Below are the code and all the weights of a small trained network. Each question names an input and a class and asks about switching units off, where a switched-off unit gives its printed mean instead of its output.

import numpy as np


def w(rows, s, z=0):
    codes = np.array(rows[::2]) - 128.0
    scale = np.full(codes.shape[1], s)
    scale[-1] = z or s
    return codes * scale


def f(y):
    return np.maximum(y, 0)


def log_softmax(a):
    a = a - a.max(-1, keepdims=True)
    return a - np.log(np.exp(a).sum(-1, keepdims=True))


def net(x, mask):
    res = np.array(x, float).reshape(1, 6) / 4 @ E
    y = f(res @ A[0][:, :-1].T + A[0][:, -1])
    res = res + np.where(mask, y, B[0][:, -1]) @ B[0][:, :-1]
    return log_softmax(res[-1] @ U[:, :-1].T + U[:, -1])


A, B = {}, {}
E = w([
[142,8,72,72,154,151],'x0',
[47,142,101,66,25,169],'x1',
[46,140,160,106,212,183],'x2',
[178,101,170,180,96,253],'x3',
[98,151,19,215,140,151],'x4',
[67,45,173,203,100,88],'x5',
],0.0048)
A[0] = w([
[65,128,144,105,186,176,95],'n1',
[89,138,112,88,73,145,36],'n2',
[185,137,96,123,71,110,97],'n3',
[90,123,134,110,173,162,120],'n4',
[112,153,53,184,140,150,54],'n5',
[118,139,113,112,140,90,88],'n6',
[145,117,145,148,118,181,64],'n7',
[77,131,121,99,67,145,60],'n8',
[92,136,124,95,78,149,24],'n9',
[158,114,141,147,112,188,56],'n10',
[208,211,87,49,160,170,58],'n11',
[129,231,168,166,96,98,76],'n12',
[113,145,83,168,136,143,58],'n13',
[159,132,142,157,179,108,52],'n14',
[187,122,147,161,206,102,84],'n15',
[172,112,148,163,105,211,70],'n16',
[136,120,129,135,143,121,107],'n17',
[184,127,111,142,54,94,105],'n18',
[114,134,109,107,141,84,65],'n19',
[98,146,90,89,151,34,18],'n20',
[111,139,113,107,141,81,110],'n21',
[152,11,58,64,148,144,1],'n22',
[113,142,64,170,137,145,88],'n23',
[81,126,144,123,160,153,112],'n24',
[166,121,244,43,111,108,64],'n25',
[151,127,132,141,162,112,65],'n26',
[107,220,180,167,100,109,28],'n27',
[177,107,96,124,68,95,109],'n28',
[153,128,141,144,171,117,22],'n29',
[106,139,110,108,148,59,58],'n30',
[140,145,123,110,134,129,81],'n31',
[53,40,191,203,94,79,73],'n32',
[121,137,85,155,136,140,77],'n33',
[114,137,100,157,129,137,92],'n34',
[133,112,131,152,96,103,99],'n35',
[96,134,119,97,80,152,25],'n36',
[75,161,164,125,176,158,88],'n37',
[133,124,190,84,118,114,42],'n38',
[167,125,151,153,187,109,43],'n39',
[79,148,116,99,68,151,36],'n40',
[164,137,155,152,112,195,81],'n41',
],0.011,0.0017)
B[0] = w([
[146,121,184,116,175,64,194],'n1',
[185,149,121,168,99,130,191],'n2',
[132,132,171,112,182,74,191],'n3',
[135,118,165,122,167,86,175],'n4',
[96,76,64,136,108,85,194],'n5',
[100,137,154,135,106,135,160],'n6',
[93,143,163,132,95,129,172],'n7',
[191,150,119,169,104,120,200],'n8',
[178,150,125,162,99,129,181],'n9',
[84,142,167,131,90,137,179],'n10',
[105,229,49,69,180,151,239],'n11',
[158,64,153,111,171,212,252],'n12',
[111,93,86,132,110,100,169],'n13',
[179,143,128,153,96,126,171],'n14',
[203,152,117,176,84,120,202],'n15',
[62,151,184,137,75,140,211],'n16',
[143,132,126,132,118,132,139],'n17',
[137,124,180,116,180,56,205],'n18',
[98,138,159,135,99,137,163],'n19',
[62,149,195,139,69,146,203],'n20',
[92,139,160,140,100,140,172],'n21',
[162,48,148,119,161,251,213],'n22',
[99,85,75,130,113,96,184],'n23',
[141,132,159,117,159,90,171],'n24',
[70,48,27,160,100,75,254],'n25',
[156,142,123,148,112,126,153],'n26',
[147,59,133,110,151,212,234],'n27',
[135,122,178,121,179,72,188],'n28',
[169,140,127,145,106,121,155],'n29',
[84,142,176,135,86,144,180],'n30',
[121,142,112,119,132,129,144],'n31',
[111,230,41,64,171,160,251],'n32',
[110,103,94,129,117,107,161],'n33',
[119,104,97,129,116,112,157],'n34',
[133,139,135,101,164,121,161],'n35',
[176,149,127,160,101,128,178],'n36',
[142,112,173,105,173,76,187],'n37',
[101,89,76,147,115,100,184],'n38',
[190,142,126,154,91,121,178],'n39',
[195,146,116,165,96,125,199],'n40',
[75,147,178,126,92,143,199],'n41',
],0.031,0.005)
U = w([
[250,190,122,235,69,118,92],'0',
[16,173,217,144,52,157,92],'1',
[70,39,28,153,114,62,89],'2',
[167,50,151,101,178,251,254],'3',
[110,254,54,50,180,143,150],'4',
[153,125,217,98,215,9,97],'5',
],0.0061,0.0019)

Each question gives the input, the list of numbers given to net, and the class t.
The units are the neurons (one row each of A and B). Each row of codes is followed by its name. A weight is (code - 128) times the scale printed after its matrix; where a second scale follows, it is the last column's (A, B and U).
mask holds one flag per neuron, in row order. A switched-off neuron (its flag False) gives its mean, the last column of its row in B, instead of its output. The means were averaged over made-up inputs and are rounded, as every weight is.
A unit's drop is (log p(t) with every unit on - log p(t) with that unit switched off) / (log p(t) with every unit on - log p(t) with every unit switched off).
The circuit of an input: a set's keep is (log p(t) with only the set's units on - log p(t) with every unit switched off) / (log p(t) with every unit on - log p(t) with every unit switched off). Starting from the 12 units with the biggest drops (on a tie, the unit counted first), units are removed one at a time, each time the one whose removal leaves the highest keep (on an exact tie, the one counted first), for as long as the keep stays at least 0.8.
units of the circuit, in order: the units of the circuit, biggest drop first
unit that matters most: the unit with the biggest drop
k most important neurons: the k neurons with the biggest drops, biggest first
drop of u: that unit's drop, to one decimal
input [2,-1,2,5,7,-4], class 2: 2 most important neurons -> (n5 n23)
input [3,2,6,-8,4,-7], class 1: 3 most important neurons -> (n20 n32 n30)
input [-5,0,-7,1,-3,2], class 5: units of the circuit, in order -> (n18)
input [-5,-7,-1,-7,-3,6], class 0: 2 most important neurons -> (n15 n39)
input [-6,-1,-5,-3,-2,6], class 3: 3 most important neurons -> (n12 n27 n11)
input [-6,-6,5,-3,8,-2], class 2: 3 most important neurons -> (n5 n23 n13)
input [-6,5,-7,-8,-8,-5], class 1: 3 most important neurons -> (n20 n30 n21)
input [3,-6,-8,-3,4,-7], class 5: 3 most important neurons -> (n32 n28 n3)
input [0,4,1,4,5,-5], class 2: 2 most important neurons -> (n32 n5)
input [0,-7,1,-3,-2,6], class 0: 2 most important neurons -> (n15 n11)
input [-5,0,1,-5,3,-5], class 1: 2 most important neurons -> (n20 n32)
input [-6,-4,-4,-2,-6,-3], class 2: 2 most important neurons -> (n25 n22)
input [-1,5,1,-6,2,-2], class 1: 3 most important neurons -> (n20 n15 n30)
input [-7,-1,3,-4,-5,3], class 3: units of the circuit, in order -> (n27)
input [6,-6,-1,-1,-1,7], class 4: 2 most important neurons -> (n32 n12)
input [-2,-6,7,5,-6,-1], class 5: 3 most important neurons -> (n37 n1 n4)
input [-7,3,-5,-7,3,8], class 4: 4 most important neurons -> (n32 n22 n16 n35)
input [-1,-2,6,7,7,-7], class 1: drop of n38 -> 0.1
input [0,4,-4,0,-5,-4], class 2: drop of n37 -> 0.1
input [-2,5,-8,3,0,0], class 5: unit that matters most -> n18
input [0,-8,7,-7,-7,-6], class 0: drop of n39 -> 0.3
input [4,-8,6,-7,4,5], class 0: drop of n15 -> 0.7
